Below is a small trained network, with its code and all its weights. Each question gives an input and a class and asks what happens when units are switched off, that is, made to give their printed mean instead of their output.

import numpy as np


def w(rows, s, z=0):
    codes = np.array(rows[::2]) - 128.0
    scale = np.full(codes.shape[1], s)
    scale[-1] = z or s
    return codes * scale


def norm(h):
    return h / np.sqrt((h * h).mean(-1, keepdims=True) + 1e-5)


def f(y):
    return np.maximum(y, 0)


def log_softmax(a):
    a = a - a.max(-1, keepdims=True)
    return a - np.log(np.exp(a).sum(-1, keepdims=True))


def net(x, mask):
    res = np.array(x, float).reshape(1, 8) / 4 @ E
    u = 0
    for l in range(4):
        y = f(norm(res) @ A[l][:, :-1].T + A[l][:, -1])
        res = res + np.where(mask[u : u + 12], y, B[l][:, -1]) @ B[l][:, :-1]
        u += 12
    return log_softmax(norm(res)[-1] @ U[:, :-1].T + U[:, -1])


A, B = {}, {}
E = w([
[238,114,85,135,129,103,151,126,96,1,108,165],'x0',
[102,122,184,69,131,191,111,177,24,111,132,215],'x1',
[95,149,123,174,120,41,163,131,50,145,117,138],'x2',
[127,127,128,126,127,130,125,128,128,126,129,128],'x3',
[140,179,36,93,137,119,50,157,91,136,156,100],'x4',
[95,22,17,38,157,152,224,127,121,172,112,131],'x5',
[132,126,130,128,125,126,129,128,124,129,128,123],'x6',
[202,131,139,90,88,148,117,34,59,192,84,95],'x7',
],0.00099)
A[0] = w([
[112,106,142,163,180,125,151,164,167,109,159,147,212],'L0N0',
[128,93,119,117,172,227,66,202,247,55,103,103,89],'L0N1',
[27,137,119,185,105,22,168,218,54,115,67,112,47],'L0N2',
[147,173,171,185,56,71,52,139,119,117,166,150,133],'L0N3',
[180,96,147,77,156,229,60,67,169,137,51,94,106],'L0N4',
[94,151,113,168,97,23,146,123,20,136,24,57,145],'L0N5',
[10,211,184,156,44,160,91,119,159,202,158,109,84],'L0N6',
[111,136,109,137,113,125,86,134,139,117,154,145,55],'L0N7',
[162,163,105,138,135,56,169,108,185,118,169,35,1],'L0N8',
[41,163,124,104,104,226,102,112,181,196,138,114,37],'L0N9',
[209,177,108,161,76,141,125,135,126,5,114,155,147],'L0N10',
[160,117,196,206,129,138,137,122,158,141,129,171,63],'L0N11',
],0.0017,0.001)
B[0] = w([
[167,135,121,105,4,130,164,126,39,182,119,91,209],'L0N0',
[175,203,123,134,118,111,197,65,115,180,224,214,227],'L0N1',
[230,154,113,79,153,204,136,50,183,171,247,200,201],'L0N2',
[124,162,91,86,217,205,226,136,125,111,85,85,222],'L0N3',
[145,189,127,159,81,106,222,107,131,185,240,198,209],'L0N4',
[209,145,122,99,126,230,161,78,229,156,249,190,228],'L0N5',
[250,9,158,114,244,44,106,209,102,163,129,107,227],'L0N6',
[131,118,125,112,84,108,172,103,113,144,127,97,139],'L0N7',
[107,88,101,192,127,218,72,98,143,167,63,250,177],'L0N8',
[208,24,144,147,191,36,135,171,96,160,161,126,192],'L0N9',
[157,41,172,99,209,75,111,186,126,244,143,99,251],'L0N10',
[75,147,89,31,169,115,195,86,132,91,87,93,170],'L0N11',
],0.0016,0.0017)
A[1] = w([
[6,141,101,149,178,81,127,197,190,24,161,174,63],'L1N0',
[96,140,160,78,80,154,109,170,56,97,117,132,37],'L1N1',
[153,137,173,123,118,147,71,132,156,120,159,123,149],'L1N2',
[163,151,69,95,178,122,99,150,100,158,149,119,176],'L1N3',
[154,98,140,91,79,201,97,142,198,107,153,86,50],'L1N4',
[66,83,74,104,79,139,143,124,118,110,102,121,24],'L1N5',
[137,66,65,86,87,162,159,132,138,156,156,166,192],'L1N6',
[117,137,78,183,61,34,126,95,181,101,98,18,27],'L1N7',
[117,146,132,152,118,120,120,134,128,118,120,134,98],'L1N8',
[108,184,196,184,79,104,44,118,116,79,115,107,10],'L1N9',
[156,123,157,84,143,138,148,176,59,127,156,152,232],'L1N10',
[148,174,177,187,108,98,85,105,116,99,153,156,141],'L1N11',
],0.0022,0.0012)
B[1] = w([
[200,130,138,163,1,177,139,149,97,196,142,69,160],'L1N0',
[98,105,95,207,152,171,75,108,174,142,80,185,143],'L1N1',
[106,126,67,118,162,125,217,134,112,134,113,113,169],'L1N2',
[69,110,189,127,94,83,155,94,172,67,122,122,230],'L1N3',
[126,182,122,160,157,107,170,98,103,163,181,204,141],'L1N4',
[121,165,105,109,178,151,183,136,139,133,82,87,135],'L1N5',
[152,217,177,151,174,129,141,143,150,103,95,89,248],'L1N6',
[101,93,117,156,154,219,71,118,144,145,92,214,152],'L1N7',
[147,138,131,123,143,147,125,110,135,141,131,124,129],'L1N8',
[137,199,139,101,203,194,218,178,153,108,58,52,135],'L1N9',
[138,115,73,204,127,135,105,80,228,155,96,126,251],'L1N10',
[132,122,76,73,155,174,204,128,153,139,128,124,172],'L1N11',
],0.0024,0.0025)
A[2] = w([
[162,174,38,86,144,171,53,149,87,161,185,127,170],'L2N0',
[147,62,206,142,120,204,189,107,128,155,117,150,124],'L2N1',
[163,82,118,125,90,108,127,137,133,30,109,139,77],'L2N2',
[160,125,137,79,97,189,123,59,105,139,77,131,91],'L2N3',
[143,142,154,95,2,140,112,52,75,133,88,81,2],'L2N4',
[132,178,24,110,148,111,17,158,119,129,147,49,143],'L2N5',
[90,120,68,172,91,54,184,90,45,155,149,177,201],'L2N6',
[163,114,134,115,144,174,154,114,158,161,138,130,104],'L2N7',
[167,111,93,179,145,65,159,108,196,154,106,55,204],'L2N8',
[185,167,82,145,91,184,190,108,153,64,116,165,225],'L2N9',
[83,130,166,88,130,184,94,180,13,108,118,213,107],'L2N10',
[159,101,126,125,153,116,172,137,190,153,92,92,121],'L2N11',
],0.0021,0.00098)
B[2] = w([
[78,115,212,168,98,59,190,74,165,85,128,148,163],'L2N0',
[78,169,94,128,103,52,89,91,154,73,142,100,200],'L2N1',
[132,94,167,121,155,96,89,139,115,167,142,100,144],'L2N2',
[110,152,111,191,77,114,140,192,123,136,176,114,162],'L2N3',
[126,110,139,151,76,158,114,176,114,171,161,80,136],'L2N4',
[76,87,232,145,105,106,207,97,154,89,92,178,156],'L2N5',
[179,186,174,94,157,189,120,112,215,109,173,96,153],'L2N6',
[105,166,84,149,116,95,104,140,83,91,150,132,197],'L2N7',
[90,122,163,100,118,195,76,156,67,110,110,215,253],'L2N8',
[70,97,189,116,170,90,63,158,118,229,157,95,244],'L2N9',
[138,103,66,213,132,165,87,50,249,156,105,138,135],'L2N10',
[86,155,118,114,122,124,75,152,54,96,129,156,212],'L2N11',
],0.0022,0.0034)
A[3] = w([
[57,129,113,96,132,130,142,119,147,191,126,91,186],'L3N0',
[76,158,157,163,120,117,133,109,81,140,130,179,189],'L3N1',
[223,98,121,146,145,96,98,134,99,44,118,147,106],'L3N2',
[214,74,93,129,132,108,126,151,102,52,110,140,48],'L3N3',
[68,97,187,124,82,85,164,85,143,50,82,124,1],'L3N4',
[118,104,69,183,128,175,83,94,171,135,86,165,29],'L3N5',
[106,119,138,129,161,159,151,164,196,110,176,171,158],'L3N6',
[164,198,150,131,182,176,123,168,115,88,83,82,43],'L3N7',
[162,166,138,106,51,149,102,96,66,160,77,44,76],'L3N8',
[98,83,32,68,143,141,191,137,94,111,92,111,27],'L3N9',
[116,178,162,158,128,117,62,153,133,127,133,121,195],'L3N10',
[128,138,119,150,17,154,157,250,142,139,151,114,67],'L3N11',
],0.0026,0.00091)
B[3] = w([
[201,118,177,170,170,118,92,185,98,63,109,138,210],'L3N0',
[149,116,44,63,113,124,106,165,153,77,131,112,247],'L3N1',
[29,119,175,130,165,131,110,184,137,248,159,85,160],'L3N2',
[57,91,219,142,162,110,86,184,122,245,155,81,142],'L3N3',
[35,164,160,104,54,6,104,95,168,44,104,134,151],'L3N4',
[95,123,74,153,113,207,49,105,181,140,66,182,154],'L3N5',
[181,157,112,144,79,119,121,42,75,157,101,97,252],'L3N6',
[124,148,115,55,155,199,227,139,131,86,40,72,144],'L3N7',
[122,44,89,183,66,149,164,215,130,56,169,126,154],'L3N8',
[170,233,189,107,167,218,178,154,134,56,37,60,149],'L3N9',
[113,69,67,70,148,147,191,138,97,109,83,122,239],'L3N10',
[173,61,108,106,53,155,110,79,54,94,124,84,157],'L3N11',
],0.0023,0.0027)
U = w([
[146,191,146,100,205,208,210,158,118,90,49,68,135],'0',
[103,53,196,138,205,88,81,194,104,221,146,106,135],'1',
[113,114,68,188,123,205,58,81,190,152,76,189,114],'2',
[175,74,100,159,3,154,151,150,73,113,184,82,105],'3',
[185,207,118,111,156,104,168,66,147,162,233,171,92],'4',
[56,137,174,119,79,33,137,93,165,56,104,136,66],'5',
[124,128,83,82,141,114,95,143,92,101,120,139,254],'6',
],0.0061,0.0018)

Each question gives the input, the list of numbers given to net, and the class t.
The units are the neurons (one row each of A and B). Each row of codes is followed by its name. A weight is (code - 128) times the scale printed after its matrix; where a second scale follows, it is the last column's (A, B and U).
mask holds one flag per neuron, layer by layer. A switched-off neuron (its flag False) gives its mean, the last column of its row in B, instead of its output. The means were averaged over made-up inputs and are rounded, as every weight is.
A unit's drop is (log p(t) with every unit on - log p(t) with that unit switched off) / (log p(t) with every unit on - log p(t) with every unit switched off).
The circuit of an input: a set's keep is (log p(t) with only the set's units on - log p(t) with every unit switched off) / (log p(t) with every unit on - log p(t) with every unit switched off). Starting from the 12 units with the biggest drops (on a tie, the unit counted first), units are removed one at a time, each time the one whose removal leaves the highest keep (on an exact tie, the one counted first), for as long as the keep stays at least 0.8.
circuit, biggest first: the units of the circuit, biggest drop first
top k neurons: the k neurons with the biggest drops, biggest first
k most important neurons of layer l: the k neurons of layer l with the biggest drops, biggest first
input [-3,0,5,1,8,-2,-3,-2], class 5: circuit, biggest first : [L2N5, L2N0]
input [-5,7,8,-3,-3,-4,6,-1], class 4: circuit, biggest first : [L0N2, L0N5, L2N8, L2N9]
input [-3,6,-8,8,1,0,-7,8], class 3: most important neuron of layer 3 : [L3N8]
input [-3,-4,3,-1,-1,-4,-7,-8], class 3: circuit, biggest first : [L1N0, L3N11]
input [8,1,-5,-1,6,-7,-2,4], class 1: circuit, biggest first : [L0N10, L3N2]
input [-2,-3,7,-2,1,-4,6,6], class 4: top 2 neurons : [L0N5, L0N0]
input [3,-1,5,-8,-2,-2,2,6], class 3: circuit, biggest first : [L3N8, L2N4]
input [-7,-3,-4,-3,5,-4,-7,3], class 1: circuit, biggest first : [L0N6, L0N9]
input [3,3,-6,1,-6,4,-1,1], class 4: top 2 neurons : [L1N3, L0N4]
input [6,6,-1,5,7,-6,-6,-8], class 3: 2 most important neurons of layer 0 : [L0N6, L0N10]
input [3,6,5,0,2,-5,-1,5], class 2: circuit, biggest first : [L1N1, L2N10]
input [-1,-3,7,0,8,-6,7,4], class 5: top 3 neurons : [L2N0, L2N5, L0N1]
input [1,7,6,1,-6,8,3,2], class 0: circuit, biggest first : [L3N9, L2N8, L1N6]
input [-5,2,-3,2,-4,6,2,8], class 3: top 2 neurons : [L3N8, L2N9]
input [-6,-2,-7,2,-8,3,-3,-4], class 5: 2 most important neurons of layer 2 : [L2N1, L2N9]
input [4,-7,-1,8,-5,-2,2,-2], class 2: top 3 neurons : [L1N7, L1N3, L3N5]
input [-6,-8,7,6,-3,-7,4,0], class 2: top 2 neurons : [L1N7, L1N6]
input [7,6,7,0,4,5,-7,2], class 1: top 2 neurons : [L0N1, L0N4]
input [7,-1,8,-5,6,3,1,2], class 4: top 2 neurons : [L0N5, L0N6]
input [0,1,3,-7,5,6,3,5], class 0: top 4 neurons : [L1N5, L1N0, L0N1, L0N0]
input [-5,-2,2,-4,1,0,-3,-7], class 3: top neuron : [L2N9]
input [-7,-6,4,1,-7,7,1,2], class 0: 3 most important neurons of layer 2 : [L2N9, L2N0, L2N5]
input [-1,7,7,8,1,4,-2,7], class 2: top 2 neurons : [L2N10, L1N1]
input [-5,-1,0,-5,1,8,-8,2], class 0: circuit, biggest first : [L3N9, L2N9]
input [-3,3,-8,4,5,7,-6,7], class 4: top 2 neurons : [L0N4, L1N4]
input [-7,6,3,-5,-4,4,4,8], class 3: top 3 neurons : [L2N9, L3N8, L0N10]
input [8,-4,7,-7,-5,-2,7,-3], class 1: circuit, biggest first : [L3N2, L0N10, L3N3]
